Below are the code and all the weights of a small trained network. Each question names an input and a class and asks about switching units off, where a switched-off unit gives its printed mean instead of its output.

import numpy as np


def w(rows, s, z=0):
    codes = np.array(rows[::2]) - 128.0
    scale = np.full(codes.shape[1], s)
    scale[-1] = z or s
    return codes * scale


def f(y):
    return y / 2 * (1 + np.tanh(0.7978845608 * (y + 0.044715 * y**3)))


def log_softmax(a):
    a = a - a.max(-1, keepdims=True)
    return a - np.log(np.exp(a).sum(-1, keepdims=True))


def net(x, mask):
    res = np.array(x, float).reshape(1, 4) / 4 @ E
    y = f(res @ A[0][:, :-1].T + A[0][:, -1])
    res = res + np.where(mask, y, B[0][:, -1]) @ B[0][:, :-1]
    return log_softmax(res[-1] @ U[:, :-1].T + U[:, -1])


A, B = {}, {}
E = w([
[129,72,140,166,137,53,62,114,150,98],'x0',
[71,63,167,123,89,156,164,99,201,76],'x1',
[88,85,145,183,160,106,152,178,94,133],'x2',
[48,57,97,143,247,180,120,86,95,48],'x3',
],0.011)
A[0] = w([
[112,217,154,76,148,235,237,174,103,121,155],'N0',
[127,74,191,134,78,152,175,71,150,92,87],'N1',
[109,98,117,200,114,38,79,158,132,98,129],'N2',
[75,124,2,112,116,115,154,72,57,78,106],'N3',
[90,116,124,112,156,183,59,102,110,154,95],'N4',
[207,162,227,67,47,85,114,195,166,162,247],'N5',
[172,125,202,100,94,91,208,129,107,156,105],'N6',
[52,80,190,191,119,119,174,188,156,120,218],'N7',
[107,129,110,128,184,114,147,112,116,73,171],'N8',
[136,172,55,96,190,97,33,221,76,140,135],'N9',
[121,123,126,158,156,138,169,55,107,130,60],'N10',
[151,113,75,65,98,120,15,30,172,118,129],'N11',
[107,114,103,152,199,144,172,44,90,68,254],'N12',
],0.0085,0.0036)
B[0] = w([
[108,83,227,197,170,139,80,65,129,153,207],'N0',
[227,140,136,80,104,52,224,133,147,101,178],'N1',
[95,113,169,140,182,130,128,60,105,176,183],'N2',
[158,97,128,100,131,114,108,211,149,201,181],'N3',
[145,146,48,89,160,91,142,161,125,145,158],'N4',
[142,149,85,138,255,104,102,163,133,111,252],'N5',
[154,132,116,180,146,81,103,141,210,152,170],'N6',
[138,210,214,86,159,149,129,152,168,138,201],'N7',
[151,127,157,58,163,23,138,143,114,190,184],'N8',
[212,144,207,29,131,153,165,77,161,73,206],'N9',
[103,69,51,132,114,118,86,114,186,116,145],'N10',
[80,133,170,164,193,168,96,119,39,87,178],'N11',
[135,181,93,171,172,100,130,154,185,129,238],'N12',
],0.0083,0.013)
U = w([
[223,176,174,53,142,159,202,87,154,91,105],'0',
[101,185,173,143,185,179,98,124,128,113,255],'1',
[107,106,193,196,183,161,61,46,135,158,105],'2',
[151,141,49,134,162,132,96,168,182,181,84],'3',
[106,185,106,121,111,118,133,102,132,163,175],'4',
[171,129,35,133,1,125,137,73,92,152,76],'5',
[123,90,67,182,96,205,183,143,60,69,42],'6',
[96,108,70,139,93,199,148,97,92,127,34],'7',
],0.0096,0.005)

Each question gives the input, the list of numbers given to net, and the class t.
The units are the neurons (one row each of A and B). Each row of codes is followed by its name. A weight is (code - 128) times the scale printed after its matrix; where a second scale follows, it is the last column's (A, B and U).
mask holds one flag per neuron, in row order. A switched-off neuron (its flag False) gives its mean, the last column of its row in B, instead of its output. The means were averaged over made-up inputs and are rounded, as every weight is.
A unit's drop is (log p(t) with every unit on - log p(t) with that unit switched off) / (log p(t) with every unit on - log p(t) with every unit switched off).
The circuit of an input: a set's keep is (log p(t) with only the set's units on - log p(t) with every unit switched off) / (log p(t) with every unit on - log p(t) with every unit switched off). Starting from the 12 units with the biggest drops (on a tie, the unit counted first), units are removed one at a time, each time the one whose removal leaves the highest keep (on an exact tie, the one counted first), for as long as the keep stays at least 0.8.
circuit, biggest first: the units of the circuit, biggest drop first
unit that matters most: the unit with the biggest drop
top k neurons: the k neurons with the biggest drops, biggest first
drop of u: that unit's drop, to one decimal
input [-2,-3,-2,-7], class 3: circuit, biggest first : [N5]
input [7,-5,1,-6], class 2: top 2 neurons : [N2; N1]
input [-4,-3,-5,6], class 3: top 3 neurons : [N3; N4; N12]
input [-7,6,-8,-8], class 1: top 2 neurons : [N0; N5]
input [5,-4,-5,-2], class 1: top 3 neurons : [N11; N0; N1]
input [-6,-6,3,3], class 0: top 2 neurons : [N9; N11]
input [5,-5,5,2], class 0: top 3 neurons : [N9; N0; N11]
input [-2,2,-8,-4], class 1: top 2 neurons : [N11; N5]
input [-2,6,4,-8], class 3: top 2 neurons : [N5; N9]
input [8,-8,6,7], class 0: top 2 neurons : [N9; N0]
input [-1,-7,-8,-4], class 1: top 4 neurons : [N11; N5; N1; N8]
input [-6,-6,-8,0], class 1: top 3 neurons : [N0; N1; N11]
input [0,4,-7,-6], class 1: circuit, biggest first : [N11; N5]
input [8,8,6,7], class 0: unit that matters most : N1
input [-1,-2,-2,-4], class 3: drop of N4 : -0.1
input [2,-1,-6,7], class 3: drop of N12 : 0.1
input [-6,-6,-3,7], class 3: drop of N4 : 0.6
